How the elements are linked:
J901 β J534
J901 χ J543
J901 ε J310
J901 θ J511
J901 ω J830
J237 β J739
J237 χ J726
J237 ε J904
J237 θ J604
J237 ω J966
J150 β J175
J150 χ J563
J150 ε J979
J150 θ J568
J150 ω J386
J707 β J536
J707 χ J674
J707 ε J489
J707 θ J189
J707 ω J580
J310 β J379
J310 χ J126
J310 ε J579
J310 θ J491
J310 ω J287
J566 β J736
J566 χ J895
J566 ε J87
J566 θ J928
J566 ω J278
J350 β J580
J350 χ J630
J350 ε J451
J350 θ J307
J350 ω J739
J212 β J979
J212 χ J311
J212 ε J568
J212 θ J386
J212 ω J636
J278 β J344
J278 χ J661
J278 ε J483
J278 θ J266
J278 ω J418
J133 β J352
J133 χ J905
J133 ε J908
J133 θ J510
J133 ω J379
J964 β J691
J964 χ J574
J964 ε J352
J964 θ J908
J964 ω J510
J19 β J707
J19 χ J204
J19 ε J997
J19 θ J907
J19 ω J350
J562 β J636
J562 χ J399
J562 ε J165
J562 θ J230
J562 ω J818
J689 β J172
J689 χ J393
J689 ε J118
J689 θ J762
J689 ω J76
J540 β J568
J540 χ J164
J540 ε J386
J540 θ J636
J540 ω J165
J189 β J902
J189 χ J707
J189 ε J16
J189 θ J645
J189 ω J204
J604 β J305
J604 χ J237
J604 ε J842
J604 θ J175
J604 ω J979
J175 β J46
J175 χ J604
J175 ε J726
J175 θ J220
J175 ω J525
J907 β J189
J907 χ J19
J907 ε J580
J907 θ J451
J907 ω J307
J444 β J386
J444 χ J104
J444 ε J636
J444 θ J165
J444 ω J230
J123 β J907
J123 χ J391
J123 ε J350
J123 θ J995
J123 ω J325
J491 β J98
J491 χ J310
J491 ε J168
J491 θ J543
J491 ω J92
J449 β J608
J449 χ J352
J449 ε J742
J449 θ J574
J449 ω J905
J774 β J908
J774 χ J559
J774 ε J510
J774 θ J379
J774 ω J579
J220 β J325
J220 χ J175
J220 ε J237
J220 θ J849
J220 ω J563
J87 β J393
J87 χ J76
J87 ε J294
J87 θ J344
J87 ω J483
J204 β J674
J204 χ J580
J204 ε J708
J204 θ J19
J204 ω J630
J489 β J840
J489 χ J950
J489 ε J902
J489 θ J16
J489 ω J645
J782 β J76
J782 χ J483
J782 ε J566
J782 θ J661
J782 ω J476
J704 β J453
J704 χ J902
J704 ε J37
J704 θ J950
J704 ω J707
J244 β J483
J244 χ J476
J244 ε J266
J244 θ J418
J244 ω J453
J325 β J307
J325 χ J46
J325 ε J739
J325 θ J904
J325 ω J604
J563 β J604
J563 χ J525
J563 ε J966
J563 θ J150
J563 ω J212
J739 β J798
J739 χ J995
J739 ε J391
J739 θ J305
J739 ω J842
J674 β J37
J674 χ J16
J674 ε J950
J674 θ J707
J674 ω J997
J630 β J997
J630 χ J798
J630 ε J907
J630 θ J350
J630 ω J995
J76 β J261
J76 χ J764
J76 ε J736
J76 θ J87
J76 ω J928
J126 β J774
J126 χ J168
J126 ε J534
J126 θ J310
J126 ω J511
J636 β J880
J636 χ J540
J636 ε J421
J636 θ J677
J636 ω J174
J872 β J266
J872 χ J839
J872 ε J418
J872 θ J453
J872 ω J37
J788 β J310
J788 χ J92
J788 ε J511
J788 θ J830
J788 ω J695
J608 β J399
J608 χ J818
J608 ε J241
J608 θ J357
J608 ω J859
J294 β J706
J294 χ J736
J294 ε J689
J294 θ J764
J294 ω J895
J451 β J645
J451 χ J907
J451 ε J204
J451 θ J798
J451 ω J391
J940 β J777
J940 χ J691
J940 ε J608
J940 θ J742
J940 ω J574
J904 β J391
J904 χ J325
J904 ε J305
J904 θ J842
J904 ω J175
J706 β J788
J706 χ J642
J706 ε J172
J706 θ J118
J706 ω J762
J798 β J708
J798 χ J451
J798 ε J19
J798 θ J630
J798 ω J123
J842 β J123
J842 χ J904
J842 ε J46
J842 θ J726
J842 ω J220
J840 β J244
J840 χ J856
J840 ε J872
J840 θ J838
J840 ω J704
J695 β J287
J695 χ J172
J695 ε J834
J695 θ J642
J695 ω J393
J966 β J842
J966 χ J849
J966 ε J175
J966 θ J979
J966 ω J568
J148 β J574
J148 χ J510
J148 ε J905
J148 θ J559
J148 ω J229
J352 β J818
J352 χ J859
J352 ε J940
J352 θ J449
J352 ω J301
J393 β J692
J393 χ J261
J393 ε J706
J393 θ J689
J393 ω J764
J229 β J133
J229 χ J98
J229 ε J774
J229 θ J534
J229 ω J310
J92 β J126
J92 χ J287
J92 ε J901
J92 θ J788
J92 ω J172
J525 β J237
J525 χ J979
J525 ε J849
J525 θ J563
J525 ω J311
J995 β J451
J995 χ J123
J995 ε J307
J995 θ J739
J995 ω J904
J418 β J782
J418 χ J244
J418 ε J861
J418 θ J239
J418 ω J856
J379 β J301
J379 χ J774
J379 ε J148
J379 θ J98
J379 ω J168
J386 β J525
J386 χ J212
J386 ε J880
J386 θ J421
J386 ω J677
J677 β J311
J677 χ J636
J677 ε J164
J677 θ J104
J677 ω J399
J830 β J491
J830 χ J788
J830 ε J287
J830 θ J834
J830 ω J642
J908 β J940
J908 χ J964
J908 ε J449
J908 θ J301
J908 ω J148
J661 β J87
J661 χ J782
J661 ε J928
J661 θ J278
J661 ω J244
J399 β J540
J399 χ J174
J399 ε J444
J399 θ J562
J399 ω J208
J46 β J350
J46 χ J305
J46 ε J995
J46 θ J325
J46 ω J237
J534 β J510
J534 χ J229
J534 ε J379
J534 θ J579
J534 ω J491
J510 β J449
J510 χ J133
J510 ε J301
J510 θ J148
J510 ω J98
J905 β J859
J905 χ J301
J905 ε J964
J905 θ J133
J905 ω J774
J172 β J511
J172 χ J692
J172 ε J830
J172 θ J695
J172 ω J261
J950 β J856
J950 χ J704
J950 ε J536
J950 θ J489
J950 ω J189
J861 β J566
J861 χ J266
J861 ε J661
J861 θ J476
J861 ω J839
J453 β J861
J453 χ J872
J453 ε J239
J453 θ J856
J453 ω J536
J979 β J726
J979 χ J966
J979 ε J220
J979 θ J525
J979 ω J880
J357 β J562
J357 χ J608
J357 ε J208
J357 θ J691
J357 ω J352
J261 β J834
J261 χ J118
J261 ε J642
J261 θ J393
J261 ω J294
J762 β J695
J762 χ J689
J762 ε J261
J762 θ J736
J762 ω J87
J543 β J229
J543 χ J491
J543 ε J126
J543 θ J901
J543 ω J788
J764 β J118
J764 χ J294
J764 ε J762
J764 θ J76
J764 ω J566
J928 β J294
J928 χ J566
J928 ε J344
J928 θ J483
J928 ω J266
J902 β J872
J902 χ J536
J902 ε J838
J902 θ J704
J902 ω J674
J559 β J964
J559 χ J148
J559 ε J133
J559 θ J774
J559 ω J534
J536 β J839
J536 χ J37
J536 ε J840
J536 θ J902
J536 ω J16
J164 β J150
J164 χ J421
J164 ε J212
J164 θ J540
J164 ω J444
J344 β J689
J344 χ J87
J344 ε J764
J344 θ J895
J344 ω J782
J311 β J966
J311 χ J880
J311 ε J150
J311 θ J212
J311 ω J540
J476 β J928
J476 χ J861
J476 ε J278
J476 θ J244
J476 ω J872
J301 β J742
J301 χ J908
J301 ε J574
J301 θ J905
J301 ω J559
J241 β J444
J241 χ J777
J241 ε J562
J241 θ J208
J241 ω J691
J736 β J642
J736 χ J762
J736 ε J393
J736 θ J294
J736 ω J344
J208 β J165
J208 χ J241
J208 ε J230
J208 θ J818
J208 ω J940
J568 β J220
J568 χ J150
J568 ε J525
J568 θ J880
J568 ω J421
J834 β J543
J834 χ J830
J834 ε J92
J834 θ J692
J834 ω J706
J839 β J278
J839 χ J239
J839 ε J244
J839 θ J872
J839 ω J838
J726 β J995
J726 χ J842
J726 ε J325
J726 θ J237
J726 ω J849
J574 β J357
J574 χ J449
J574 ε J859
J574 θ J964
J574 ω J133
J580 β J16
J580 χ J997
J580 ε J645
J580 θ J204
J580 ω J798
J997 β J489
J997 χ J708
J997 ε J189
J997 θ J580
J997 ω J451
J818 β J174
J818 χ J208
J818 ε J777
J818 θ J608
J818 ω J742
J104 β J212
J104 χ J677
J104 ε J540
J104 θ J444
J104 ω J562
J483 β J764
J483 χ J928
J483 ε J895
J483 θ J782
J483 ω J861
J305 β J630
J305 χ J739
J305 ε J123
J305 θ J46
J305 ω J726
J856 β J476
J856 χ J453
J856 ε J839
J856 θ J840
J856 ω J902
J266 β J895
J266 χ J278
J266 ε J782
J266 θ J861
J266 ω J239
J421 β J563
J421 χ J386
J421 ε J311
J421 θ J164
J421 ω J104
J287 β J168
J287 χ J511
J287 ε J543
J287 θ J92
J287 ω J692
J742 β J241
J742 χ J940
J742 ε J357
J742 θ J859
J742 ω J964
J118 β J830
J118 χ J706
J118 ε J695
J118 θ J261
J118 ω J736
J168 β J559
J168 χ J579
J168 ε J229
J168 θ J126
J168 ω J901
J98 β J905
J98 χ J379
J98 ε J559
J98 θ J229
J98 ω J126
J859 β J208
J859 χ J742
J859 ε J691
J859 θ J352
J859 ω J908
J511 β J579
J511 χ J901
J511 ε J491
J511 θ J287
J511 ω J834
J16 β J838
J16 χ J489
J16 ε J704
J16 θ J674
J16 ω J708
J391 β J19
J391 χ J307
J391 ε J630
J391 θ J123
J391 ω J46
J307 β J204
J307 χ J350
J307 ε J798
J307 θ J391
J307 ω J305
J880 β J849
J880 χ J568
J880 ε J563
J880 θ J311
J880 ω J164
J691 β J230
J691 χ J357
J691 ε J818
J691 θ J940
J691 ω J449
J239 β J661
J239 χ J418
J239 ε J476
J239 θ J839
J239 ω J840
J174 β J164
J174 χ J165
J174 ε J104
J174 θ J399
J174 ω J241
J708 β J950
J708 χ J645
J708 ε J707
J708 θ J997
J708 ω J907
J37 β J239
J37 χ J838
J37 ε J856
J37 θ J536
J37 ω J489
J645 β J704
J645 χ J189
J645 ε J674
J645 θ J708
J645 ω J19
J849 β J904
J849 χ J220
J849 ε J604
J849 θ J966
J849 ω J150
J579 β J148
J579 χ J534
J579 ε J98
J579 θ J168
J579 ω J543
J838 β J418
J838 χ J840
J838 ε J453
J838 θ J37
J838 ω J950
J165 β J421
J165 χ J444
J165 ε J677
J165 θ J174
J165 ω J777
J895 β J762
J895 χ J344
J895 ε J76
J895 θ J566
J895 ω J661
J642 β J92
J642 χ J695
J642 ε J692
J642 θ J706
J642 ω J689
J777 β J104
J777 χ J230
J777 ε J399
J777 θ J241
J777 ω J357
J230 β J677
J230 χ J562
J230 ε J174
J230 θ J777
J230 ω J608
J692 β J901
J692 χ J834
J692 ε J788
J692 θ J172
J692 ω J118

The rows follow the links: the fewer symbols apart two elements are, the more alike their rows tend to be.

Each row is also shifted at random along 6 hidden directions that mean nothing.

Known rows, each with its element:
[-479,114,-26,-24,132,20,317,35,274,-363,-407,-322,-90,300,206,91,155,-419,193,-252,-124,466,-258,125,125,93,-82,-57,74,-27,-211,-252,1,-18,166,-31,-104,-107,69,8,-275,305,-91] | J483
[-227,-307,-124,-104,-205,-92,-152,197,-202,185,194,147,128,-238,67,-131,-53,-156,-185,98,-67,222,-4,85,-78,-85,6,-30,-105,-104,225,182,-132,-132,-100,155,167,70,-415,-23,-98,95,117] | J230
[312,-175,255,180,14,144,-149,-97,46,286,196,167,223,-37,-3,114,-217,284,-85,41,288,-318,179,-268,64,158,51,159,15,-175,92,69,225,-27,190,-50,-137,33,237,322,113,-392,-327] | J630
[-605,3,142,130,36,172,275,340,251,-40,-387,-30,-160,-3,-101,35,-86,-27,12,-104,320,-656,224,63,51,137,8,-133,-755,397,206,90,189,172,-213,-712,-144,49,772,-213,-30,97,-201] | J904
[366,-277,-79,-60,-423,-44,-147,331,-31,147,192,200,264,-173,346,-67,-109,45,-367,41,89,-498,290,36,10,-142,386,-129,-504,752,230,256,304,227,187,-141,-34,47,27,525,-253,18,-192] | J562
[-86,36,-53,54,92,-25,-74,-44,192,-41,-19,-28,-295,-196,-381,81,-190,110,-176,-88,209,284,-61,27,-82,-119,-360,-90,325,-636,190,123,52,-12,-83,-50,231,129,209,20,34,-72,-225] | J444
[-431,-176,86,195,-192,83,-80,46,-36,184,289,223,271,-120,211,40,-126,89,-143,-196,48,-145,109,6,33,178,174,-37,-104,189,317,115,250,81,195,-13,-158,13,82,427,-155,-58,-267] | J220
[-748,255,-1,157,298,99,257,90,404,-264,-402,-150,-550,-101,-493,130,-49,-69,-17,-325,156,300,-157,108,-27,34,-533,-211,104,-570,228,39,-24,12,-268,-298,129,127,542,-364,0,204,-138] | J568
[5,-15,-205,-234,-27,-196,-164,-90,-422,122,104,33,-130,-162,-394,-247,-5,103,138,414,-42,-103,33,140,-232,-221,-70,73,-31,-182,-78,81,-372,-76,-474,-18,269,34,-285,-637,343,-105,473] | J559
[-417,45,140,96,-101,46,-24,-74,211,-9,-78,-86,100,186,160,186,-122,298,132,56,327,-606,248,-79,120,181,218,129,-301,290,-20,13,352,242,340,-384,-221,-71,500,338,23,-334,-375] | J489
[437,-676,-58,-239,-62,-23,158,253,-280,170,-170,-15,404,-11,158,-328,-111,-723,-20,93,-95,446,-147,99,-39,-82,31,35,-187,-162,-247,-118,-241,-322,-206,-23,50,-13,-341,-257,-240,127,98] | J901
[11,113,-50,53,-7,65,94,321,133,-80,-45,112,-186,-155,81,23,176,-127,-234,-227,-231,122,-50,9,32,-42,-71,-228,-156,284,268,147,-87,4,-105,156,60,101,-154,-45,-144,417,202] | J540
[262,-202,106,-57,22,72,254,176,291,-164,-377,-270,162,292,354,61,-39,-443,-1,-120,151,144,-72,-9,168,42,106,-5,-178,136,-270,-209,241,-24,280,-223,-163,-98,258,341,-371,130,-414] | J782
[933,197,-57,27,78,-44,-110,-80,403,-137,-88,-40,-401,-163,-443,146,-229,374,-312,-60,350,-137,113,-113,-67,-323,-285,-148,316,-346,41,165,268,213,49,-171,213,165,552,273,92,-251,-376] | J241
[431,-24,-107,-142,-20,-46,-11,298,3,11,-109,60,-218,-200,-148,-88,55,-84,-214,131,-44,-47,44,-8,-68,-240,-112,-122,-242,90,91,194,-194,-51,-296,-6,230,124,-152,-297,38,202,271] | J818
[-181,-89,44,-52,-83,2,70,54,-8,-67,-30,-137,260,245,482,30,128,-280,88,-19,-110,158,-83,33,130,118,253,66,-97,306,-156,-166,76,-56,279,113,-155,-147,-240,276,-256,167,-74] | J278
[477,401,62,177,93,-9,-324,-277,48,96,401,150,-307,-218,-414,156,-99,678,-219,39,226,-264,128,-129,-90,-128,-116,-54,417,-255,248,169,190,122,-36,133,144,88,209,254,276,-221,-169] | J212
[-44,-259,194,53,-17,130,-20,111,-34,218,42,116,306,80,335,55,37,-128,33,64,-39,-4,26,-232,137,224,119,190,-212,39,-1,3,-59,-194,169,155,-147,-27,-276,52,-20,-51,53] | J707
[-295,-668,196,38,-220,166,33,514,-252,449,95,247,522,-143,409,-177,-126,-409,-186,67,98,-248,157,-13,75,214,302,20,-805,405,278,139,30,-210,-127,-203,-155,17,-140,45,-255,184,-77] | J604
[-295,-345,-267,-137,-167,-136,70,5,-41,-80,-103,-22,144,-75,-14,-142,-150,-299,18,-117,-126,446,-123,202,-101,-108,-122,-50,181,-292,-56,-2,-92,17,65,-27,92,53,-99,-45,-164,-97,-16] | J148
[-153,-108,-242,-76,-274,-121,36,128,192,-177,-132,-5,-25,-98,41,-10,-118,-16,-136,-145,13,-80,99,177,-58,-181,15,-173,-121,242,88,142,178,294,172,-230,51,87,249,222,-197,-64,-169] | J742
[-223,-402,183,-26,-45,71,-38,72,-32,214,-22,-50,373,147,337,30,-75,-249,75,169,145,102,-6,-148,135,212,122,251,-195,-175,-96,-62,7,-243,204,13,-110,-79,-201,130,-102,-124,-163] | J37
[-356,545,-274,127,-141,-130,-210,-219,-1,-211,438,227,-253,-185,50,143,295,406,-123,-321,-565,323,-119,64,-64,-75,-41,-187,608,181,336,163,-88,233,223,680,108,54,-524,243,44,183,372] | J399
[57,205,93,108,267,123,-46,92,-137,148,156,183,-281,-215,-260,-9,197,21,-110,-21,-228,314,-159,-137,-38,45,-290,-49,161,-348,256,99,-392,-305,-418,419,169,95,-431,-478,206,328,453] | J525
[166,-222,-104,-150,-165,-84,-144,235,-136,160,62,88,-5,-225,-88,-131,-101,-17,-199,240,115,-179,126,51,-95,-196,27,-34,-301,62,144,218,-65,-27,-205,-101,199,88,-115,-107,10,5,67] | J208
[163,-93,-101,-110,-84,-56,215,61,-20,-175,-205,-131,123,142,150,-146,7,-292,74,-90,-75,-34,-19,195,-9,-82,164,-110,-162,391,-229,-156,83,124,18,-221,-107,-74,166,53,-212,127,-65] | J834
[272,-160,208,-13,111,245,301,505,190,10,-419,25,86,161,402,52,259,-465,-23,-32,-182,-66,-15,-263,231,169,59,42,-637,444,-90,-20,-209,-210,-30,22,-160,7,-185,-269,-134,380,295] | J16
[-330,-195,-182,-111,-138,-189,-194,-340,-555,144,460,78,369,-13,109,-224,20,-111,198,103,-339,524,-198,206,-142,26,133,129,493,-256,-104,-140,-227,-158,17,448,30,-114,-699,-26,7,-76,242] | J788
[-939,-435,50,187,45,125,110,81,98,97,-20,61,173,-131,23,30,-214,-421,-77,-390,7,823,-261,67,21,245,-323,-26,286,-801,290,4,-9,-254,78,86,-8,73,-50,82,-282,65,-307] | J966
[161,-132,-11,82,-243,83,78,396,218,-24,-4,163,116,-120,355,30,-8,-140,-354,-290,-53,-160,118,25,89,-21,195,-238,-360,628,283,167,271,179,200,-63,-98,72,116,474,-370,251,-210] | J164
[126,147,-16,-101,27,-50,13,-44,-259,-45,122,-63,95,164,259,-94,280,-177,136,91,-310,183,-136,67,27,10,215,28,44,318,-176,-184,-182,-119,-53,322,-39,-151,-508,-88,-46,302,324] | J764
[255,-576,-134,-71,-361,-53,-25,269,177,61,-41,85,343,-146,286,-51,-320,-260,-344,-146,157,87,109,63,11,-141,100,-107,-157,87,100,165,309,110,349,-184,16,98,146,580,-405,-134,-473] | J608
[-854,426,-193,67,59,-123,-71,-175,140,-224,24,-72,-510,-172,-465,109,1,332,16,-111,35,147,-56,187,-138,-93,-336,-149,332,-403,273,124,-18,173,-143,-46,225,88,199,-177,164,3,25] | J165
[-256,307,-145,12,1,-79,139,-228,39,-342,-5,-145,-14,217,211,35,196,-92,173,-278,-342,361,-211,194,17,27,93,-93,391,219,-168,-230,47,154,243,219,-116,-136,-117,209,-175,191,38] | J689

Start, symbols taken left to right, then the element you end at.
Answers are names.
[-668,208,-84,239,-236,40,-81,-7,-62,-27,456,316,142,-126,407,100,226,151,-140,-428,-501,152,-50,65,44,191,206,-171,172,527,429,125,72,169,318,497,-160,-1,-416,444,-193,269,156]
θ ω ω χ ε β: J563
[257,-126,-173,-183,-144,-104,-146,245,-306,166,173,204,-2,-242,30,-190,151,-113,-159,229,-298,102,-5,9,-97,-187,23,-30,-178,154,123,204,-381,-156,-292,323,235,77,-667,-343,61,221,549]
β ω χ ω ω: J964
[237,-337,73,-98,-112,31,94,158,-31,25,-50,-102,426,234,568,-47,40,-470,-10,-19,-65,235,-85,-2,154,81,298,62,-150,289,-209,-180,112,-138,284,95,-174,-144,-254,380,-381,181,-197]
θ ε β χ: J689
[752,312,145,190,182,200,166,-31,558,-286,-193,-3,-92,239,326,357,223,35,-99,-431,-257,259,-126,-367,258,107,-99,-19,375,118,-140,-100,129,65,544,404,-192,11,14,457,-128,84,-81]
β β θ χ ω β χ: J782
[10,-97,201,-39,233,111,153,133,220,-17,-398,-230,-68,202,3,92,5,-242,113,145,238,72,-55,-168,125,108,-154,154,-203,-319,-206,-110,-75,-222,-48,-184,-14,-33,142,-229,21,22,-103]
ω ε χ θ θ: J536
[-272,-2,147,204,82,120,-147,-175,-149,234,341,240,137,-87,28,83,44,171,37,-73,-176,225,-71,-203,37,252,-75,148,308,-337,184,41,-154,-185,71,433,-65,21,-380,-14,162,-108,170]
β β χ ω θ χ ω: J907
[539,1,56,-69,8,-59,-91,-191,-127,26,134,-123,159,160,82,-41,-48,37,39,155,145,-72,13,19,-1,-63,214,68,150,69,-251,-171,161,-8,103,2,-50,-128,26,285,-40,-100,-212]
β β ω χ θ: J695
[656,144,-228,-96,-120,-68,175,107,72,-257,-142,75,-59,5,135,-86,202,-96,-68,-215,-422,-23,-10,61,-12,-207,87,-201,-11,620,-132,-5,-73,232,57,125,-31,39,-86,-5,-110,198,312]
ε χ χ β β χ: J608
[85,539,-314,-81,-79,-194,-93,-180,-101,-242,124,83,-375,-115,-234,-34,258,410,56,21,-396,-175,36,114,-152,-245,-32,-134,216,362,15,114,-214,291,-132,223,163,49,-205,-285,279,46,558]
ε ω ε ε θ ω β: J449
[196,-79,-104,-71,-102,50,117,535,-23,-12,-52,195,-38,-186,295,-99,290,-406,-287,-140,-464,262,-86,-3,36,-86,13,-214,-355,481,232,180,-299,-128,-181,344,103,104,-593,-205,-230,614,495]
χ θ ω χ: J777
[438,-143,-192,-101,-247,-175,-247,-274,-399,133,462,191,335,-82,118,-176,-36,132,-4,96,-256,98,12,73,-124,-128,231,55,360,112,-99,3,-44,60,149,355,14,-41,-454,231,34,-220,154]
ε β ω ω χ χ: J534
[53,-78,119,76,93,94,46,223,196,82,-175,-23,-198,-152,-294,20,-219,26,-199,2,426,-263,121,-5,-18,-56,-160,-109,-304,-173,202,134,174,2,-245,-434,77,110,546,-38,-5,5,-326]
ε χ ε θ: J966
[101,-135,-163,-160,-154,-81,194,145,-141,-112,-153,-37,163,71,198,-210,81,-314,72,-35,-215,-71,-6,212,-36,-96,214,-103,-283,543,-177,-103,-49,111,-67,-151,-72,-55,-34,-106,-177,188,155]
ε θ χ θ β ω χ: J126
[205,-153,24,-37,54,64,306,133,254,-241,-343,-240,152,283,383,40,59,-565,7,-285,-107,492,-221,45,153,50,33,-63,58,70,-258,-260,119,-73,284,20,-145,-100,22,289,-427,270,-261]
β θ ω β ε χ ω: J689
[62,-135,16,-4,-95,16,-78,268,-21,148,75,104,-27,-205,-26,-46,-78,-38,-244,43,120,-124,96,6,-27,-76,9,-102,-278,90,246,191,33,-30,-156,-79,101,82,3,30,-78,131,-45]
ω β ε β θ ε β: J904
[20,-239,226,119,-37,140,-135,116,-215,401,252,243,245,-136,42,-52,-95,100,-90,153,155,-365,174,-164,25,174,147,109,-336,84,206,122,12,-144,-131,-46,-75,29,-44,-15,102,-92,-12]
ω β θ θ θ: J325
[49,68,-158,-153,-82,-87,60,285,124,-127,-288,-59,-325,-144,-248,-82,-20,29,-121,135,158,-400,165,126,-85,-255,-73,-166,-461,277,75,189,-23,184,-291,-409,182,114,323,-309,40,92,103]
ε ω ε β χ: J174
[417,96,61,93,189,129,155,253,411,-135,-288,-30,-364,-127,-260,101,-58,-69,-289,-250,162,70,-22,-74,29,-108,-307,-220,-34,-183,164,110,97,13,-127,-175,107,155,428,1,-99,194,-204]
ε β ε ε ω θ: J966
[334,169,202,-12,166,29,-112,-154,122,41,-84,-188,-110,180,-121,148,-52,285,99,318,396,-387,129,-192,64,15,25,199,-45,-155,-197,-65,142,-24,40,-191,-9,-72,292,45,222,-260,-210]
β θ ε θ ω: J239
